Below are the code and all the weights of a small trained network. Each question names an input and a class and asks about switching units off, where a switched-off unit gives its printed mean instead of its output.

import numpy as np


def w(rows, s, z=0):
    codes = np.array(rows[::2]) - 128.0
    scale = np.full(codes.shape[1], s)
    scale[-1] = z or s
    return codes * scale


def norm(h):
    return h / np.sqrt((h * h).mean(-1, keepdims=True) + 1e-5)


def f(y):
    return np.maximum(y, 0)


def log_softmax(a):
    a = a - a.max(-1, keepdims=True)
    return a - np.log(np.exp(a).sum(-1, keepdims=True))


def net(x, mask):
    res = np.array(x, float).reshape(1, 4) / 4 @ E
    u = 0
    for l in range(4):
        y = f(norm(res) @ A[l][:, :-1].T + A[l][:, -1])
        res = res + np.where(mask[u : u + 8], y, B[l][:, -1]) @ B[l][:, :-1]
        u += 8
    return log_softmax(norm(res)[-1] @ U[:, :-1].T + U[:, -1])


A, B = {}, {}
E = w([
[68,61,140],'x0',
[129,124,3],'x1',
[96,98,39],'x2',
[42,193,161],'x3',
],0.0067)
A[0] = w([
[101,139,174,129],'0.n1',
[122,213,75,2],'0.n2',
[128,48,184,135],'0.n3',
[185,219,120,165],'0.n4',
[253,97,57,51],'0.n5',
[213,62,173,39],'0.n6',
[83,46,188,83],'0.n7',
[190,205,166,192],'0.n8',
],0.011,0.0046)
B[0] = w([
[138,130,95,184],'0.n1',
[149,70,179,169],'0.n2',
[89,104,175,232],'0.n3',
[132,70,129,233],'0.n4',
[104,168,81,253],'0.n5',
[212,168,176,212],'0.n6',
[49,1,134,215],'0.n7',
[131,23,78,252],'0.n8',
],0.0084,0.0045)
A[1] = w([
[133,177,164,152],'1.n1',
[167,85,123,22],'1.n2',
[144,98,83,172],'1.n3',
[175,197,90,77],'1.n4',
[79,142,142,1],'1.n5',
[82,109,56,232],'1.n6',
[246,169,177,63],'1.n7',
[129,114,97,238],'1.n8',
],0.012,0.0022)
B[1] = w([
[185,80,96,130],'1.n1',
[157,162,116,168],'1.n2',
[75,114,160,203],'1.n3',
[87,144,162,148],'1.n4',
[143,144,46,144],'1.n5',
[101,254,199,254],'1.n6',
[196,215,131,163],'1.n7',
[46,135,157,195],'1.n8',
],0.0072)
A[2] = w([
[208,146,110,41],'2.n1',
[243,145,205,87],'2.n2',
[161,4,42,173],'2.n3',
[86,1,136,71],'2.n4',
[105,99,14,229],'2.n5',
[135,92,164,86],'2.n6',
[138,119,234,2],'2.n7',
[144,180,78,156],'2.n8',
],0.0082,0.0036)
B[2] = w([
[110,142,187,155],'2.n1',
[196,122,82,211],'2.n2',
[93,255,168,208],'2.n3',
[167,145,186,254],'2.n4',
[63,224,148,230],'2.n5',
[70,113,86,172],'2.n6',
[124,145,109,168],'2.n7',
[67,131,165,198],'2.n8',
],0.008,0.0037)
A[3] = w([
[74,135,130,98],'3.n1',
[231,97,178,252],'3.n2',
[190,18,94,104],'3.n3',
[190,133,161,118],'3.n4',
[83,153,46,198],'3.n5',
[120,128,131,65],'3.n6',
[66,216,251,173],'3.n7',
[193,145,63,196],'3.n8',
],0.011,0.0028)
B[3] = w([
[166,143,116,163],'3.n1',
[173,98,50,170],'3.n2',
[135,183,77,140],'3.n3',
[140,135,1,147],'3.n4',
[110,166,188,165],'3.n5',
[146,117,111,128],'3.n6',
[241,97,136,250],'3.n7',
[80,106,98,142],'3.n8',
],0.0071,0.014)
U = w([
[74,25,198,42],'0',
[7,219,110,96],'1',
[174,103,50,254],'2',
],0.016,0.00077)

Each question gives the input, the list of numbers given to net, and the class t.
The units are the neurons (one row each of A and B). Each row of codes is followed by its name. A weight is (code - 128) times the scale printed after its matrix; where a second scale follows, it is the last column's (A, B and U).
mask holds one flag per neuron, layer by layer. A switched-off neuron (its flag False) gives its mean, the last column of its row in B, instead of its output. The means were averaged over made-up inputs and are rounded, as every weight is.
A unit's drop is (log p(t) with every unit on - log p(t) with that unit switched off) / (log p(t) with every unit on - log p(t) with every unit switched off).
The circuit of an input: a set's keep is (log p(t) with only the set's units on - log p(t) with every unit switched off) / (log p(t) with every unit on - log p(t) with every unit switched off). Starting from the 12 units with the biggest drops (on a tie, the unit counted first), units are removed one at a time, each time the one whose removal leaves the highest keep (on an exact tie, the one counted first), for as long as the keep stays at least 0.8.
units of the circuit, in order: the units of the circuit, biggest drop first
k most important neurons: the k neurons with the biggest drops, biggest first
k most important neurons of layer l: the k neurons of layer l with the biggest drops, biggest first
drop when u is switched off: that unit's drop, to one decimal
input [3,3,-3,4], class 2: units of the circuit, in order	(3.n7)
input [-7,-4,1,7], class 0: units of the circuit, in order	(0.n8; 0.n4)
input [-4,-1,-3,4], class 2: 2 most important neurons of layer 1	(1.n2; 1.n6)
input [-2,4,-2,5], class 2: 4 most important neurons	(0.n7; 3.n7; 0.n3; 0.n2)
input [-8,0,-2,5], class 0: 2 most important neurons	(0.n8; 0.n6)
input [1,4,-4,4], class 2: 2 most important neurons	(3.n7; 0.n7)
input [-6,3,1,2], class 0: 4 most important neurons	(0.n2; 1.n3; 3.n2; 3.n4)
input [-7,4,4,6], class 0: 3 most important neurons of layer 0	(0.n2; 0.n5; 0.n4)
input [-7,2,1,-1], class 1: 2 most important neurons of layer 0	(0.n8; 0.n5)
input [-2,5,-1,5], class 2: 3 most important neurons	(3.n7; 0.n2; 0.n7)
input [-4,8,-7,-8], class 1: drop when 0.n5 is switched off	0.6
input [2,-1,-7,-4], class 2: drop when 0.n6 is switched off	0.3
input [5,5,6,-8], class 1: drop when 0.n8 is switched off	0.0
input [-7,0,5,4], class 0: drop when 0.n4 is switched off	0.1
input [5,7,-5,-6], class 1: 2 most important neurons of layer 0	(0.n5; 0.n2)
input [2,-3,-2,8], class 0: most important neuron	(3.n2)
